Below are the code and all the weights of a small trained network. Each question names an input and a target symbol and asks about switching units off, where a switched-off unit gives its printed mean instead of its output.

import numpy as np


def w(rows, s, z=0):
    codes = np.array(rows[::2]) - 128.0
    scale = np.full(codes.shape[1], s)
    scale[-1] = z or s
    return codes * scale


def f(y):
    return y / 2 * (1 + np.tanh(0.7978845608 * (y + 0.044715 * y**3)))


def softmax(a):
    e = np.exp(a - a.max(-1, keepdims=True))
    return e / e.sum(-1, keepdims=True)


def log_softmax(a):
    a = a - a.max(-1, keepdims=True)
    return a - np.log(np.exp(a).sum(-1, keepdims=True))


def net(x, mask):
    ids = ['δελξπστω'.index(c) for c in x.split()]
    T = len(ids)
    res = E[ids] + P[:T]
    q, k, v = (res @ M[0].T for M in (Q, K, V))
    z = softmax(np.where(np.tri(T) > 0, q @ k.T / 3**0.5, -1e9)) @ v
    res = res + np.where(mask[0], z, O[0][:, -1]) @ O[0][:, :-1]
    y = f(res @ A[0][:, :-1].T + A[0][:, -1])
    res = res + np.where(mask[1:9], y, B[0][:, -1]) @ B[0][:, :-1]
    return log_softmax(res[-1] @ U[:, :-1].T + U[:, -1])


Q, K, V, O, A, B = {}, {}, {}, {}, {}, {}
E = w([
[111,109,123,73,115,40],'δ',
[78,191,103,163,120,154],'ε',
[179,153,81,113,140,160],'λ',
[77,76,57,141,99,194],'ξ',
[141,115,135,94,160,45],'π',
[103,116,134,125,209,133],'σ',
[68,121,115,105,141,150],'τ',
[88,165,98,138,46,5],'ω',
],0.02)
P = w([
[196,148,251,198,98,165],'0',
[145,143,166,196,124,125],'1',
[134,151,117,160,120,101],'2',
[121,140,88,142,142,93],'3',
[106,137,62,127,148,88],'4',
[103,122,46,106,185,90],'5',
[81,139,16,107,167,98],'6',
[82,106,12,69,217,100],'7',
[103,155,1,93,254,137],'8',
],0.0085)
Q[0] = w([
[50,206,153,138,179,98],'H1',
[103,143,4,86,195,108],'H1',
[169,159,61,161,114,137],'H1',
],0.012)
K[0] = w([
[184,104,38,113,144,136],'H1',
[84,162,3,107,185,95],'H1',
[71,112,100,88,194,94],'H1',
],0.011)
V[0] = w([
[172,253,115,140,32,99],'H1',
[244,237,140,137,212,170],'H1',
[135,161,20,180,83,205],'H1',
],0.008)
O[0] = w([
[126,239,77,104,203,138,92],'H1',
[65,80,52,93,183,56,36],'H1',
[248,145,86,184,146,130,251],'H1',
],0.013,0.0033)
A[0] = w([
[62,142,114,44,129,175,69],'N1',
[164,94,51,149,78,127,211],'N2',
[44,163,96,94,165,99,97],'N3',
[130,157,237,122,146,105,168],'N4',
[58,169,153,158,152,42,81],'N5',
[48,157,189,165,105,235,254],'N6',
[97,126,47,100,125,72,43],'N7',
[109,95,107,171,153,254,197],'N8',
],0.0096,0.0046)
B[0] = w([
[189,160,98,23,122,149,138],'N1',
[84,142,255,103,210,128,250],'N2',
[157,145,150,72,110,210,202],'N3',
[238,30,84,192,117,157,154],'N4',
[125,139,171,143,145,172,190],'N5',
[135,67,70,142,107,121,212],'N6',
[191,105,240,95,145,168,173],'N7',
[173,150,103,94,115,39,254],'N8',
],0.0095,0.008)
U = w([
[142,113,132,191,99,41,191],'δ',
[127,113,123,42,57,180,94],'ε',
[147,103,185,91,170,199,2],'λ',
[114,142,51,156,127,223,129],'ξ',
[138,94,59,101,54,162,123],'π',
[83,170,142,60,197,90,142],'σ',
[182,125,213,217,90,205,38],'τ',
[1,71,185,179,132,185,187],'ω',
],0.0076,0.0093)

Each question gives the input, a string of symbols that net reads in full, and the target symbol t.
The units are the heads (3 rows each of Q, K, V and O) and the neurons (one row each of A and B). Each row of codes is followed by its name. A weight is (code - 128) times the scale printed after its matrix; where a second scale follows, it is the last column's (O, A, B and U).
mask holds one flag per unit, heads first, then neurons. A switched-off unit (its flag False) gives its mean, the last column of its rows in O or B, instead of its output. The means were averaged over made-up inputs and are rounded, as every weight is.
A unit's drop is (log p(t) with every unit on - log p(t) with that unit switched off) / (log p(t) with every unit on - log p(t) with every unit switched off).
The circuit of an input: a set's keep is (log p(t) with only the set's units on - log p(t) with every unit switched off) / (log p(t) with every unit on - log p(t) with every unit switched off). Starting from all 9 units, units are removed one at a time, each time the one whose removal leaves the highest keep (on an exact tie, the one counted first), for as long as the keep stays at least 0.8.
circuit, biggest first: the units of the circuit, biggest drop first
top k neurons: the k neurons with the biggest drops, biggest first
drop when u is switched off: that unit's drop, to one decimal
input τ ξ τ ω π λ ω, target σ: circuit, biggest first : [H1]
input λ ε ξ, target σ: circuit, biggest first : [N2; H1; N8]
input σ τ δ ε ξ ξ σ, target δ: circuit, biggest first : [H1; N8; N3]
input λ λ λ, target λ: circuit, biggest first : [N7; H1; N8]
input π τ ε ε δ τ, target π: circuit, biggest first : [H1; N2; N6]
input τ ω ω, target ξ: circuit, biggest first : [H1; N2; N8]
input σ π ε σ ε τ ε δ ε, target π: circuit, biggest first : [H1; N6; N2]
input ε δ ω σ λ τ ε ξ, target δ: top 2 neurons : [N8; N3]
input σ δ δ, target π: circuit, biggest first : [H1; N2; N4]
input δ ε ω ε ε λ, target σ: circuit, biggest first : [H1; N2]
input ξ π ε σ ξ ε, target δ: circuit, biggest first : [N8; H1; N3; N7]
input ε ε ω δ π π, target ε: top 4 neurons : [N2; N1; N3; N4]
input σ σ δ σ ω λ λ τ, target λ: circuit, biggest first : [H1; N7; N3]
input ε λ λ σ, target λ: top 4 neurons : [N7; N3; N8; N5]
input ε σ ε ξ, target σ: circuit, biggest first : [N2; N8]
input δ ε ε ω τ, target ξ: circuit, biggest first : [H1; N2]
input λ τ π δ, target ε: top 3 neurons : [N2; N1; N3]
input ε σ τ ε π ξ τ, target δ: circuit, biggest first : [H1; N8; N3; N7]
input ξ τ ε ε, target σ: top 2 neurons : [N4; N6]
input δ λ ε, target λ: top 4 neurons : [N7; N3; N8; N5]
input ω ξ ξ σ σ λ, target ω: top 2 neurons : [N8; N2]
input ε π ξ δ ε ω σ, target δ: top neuron : [N2]
input ε λ σ ε ε π δ, target ε: top neuron : [N2]
input λ ξ τ τ δ ε ξ ε, target τ: drop when H1 is switched off : 1.5
input ε δ λ τ τ ξ ξ, target τ: drop when N2 is switched off : 0.6
input τ ξ ε δ σ λ ε, target λ: drop when H1 is switched off : 1.5
input ω ε ε, target σ: drop when N8 is switched off : -0.1
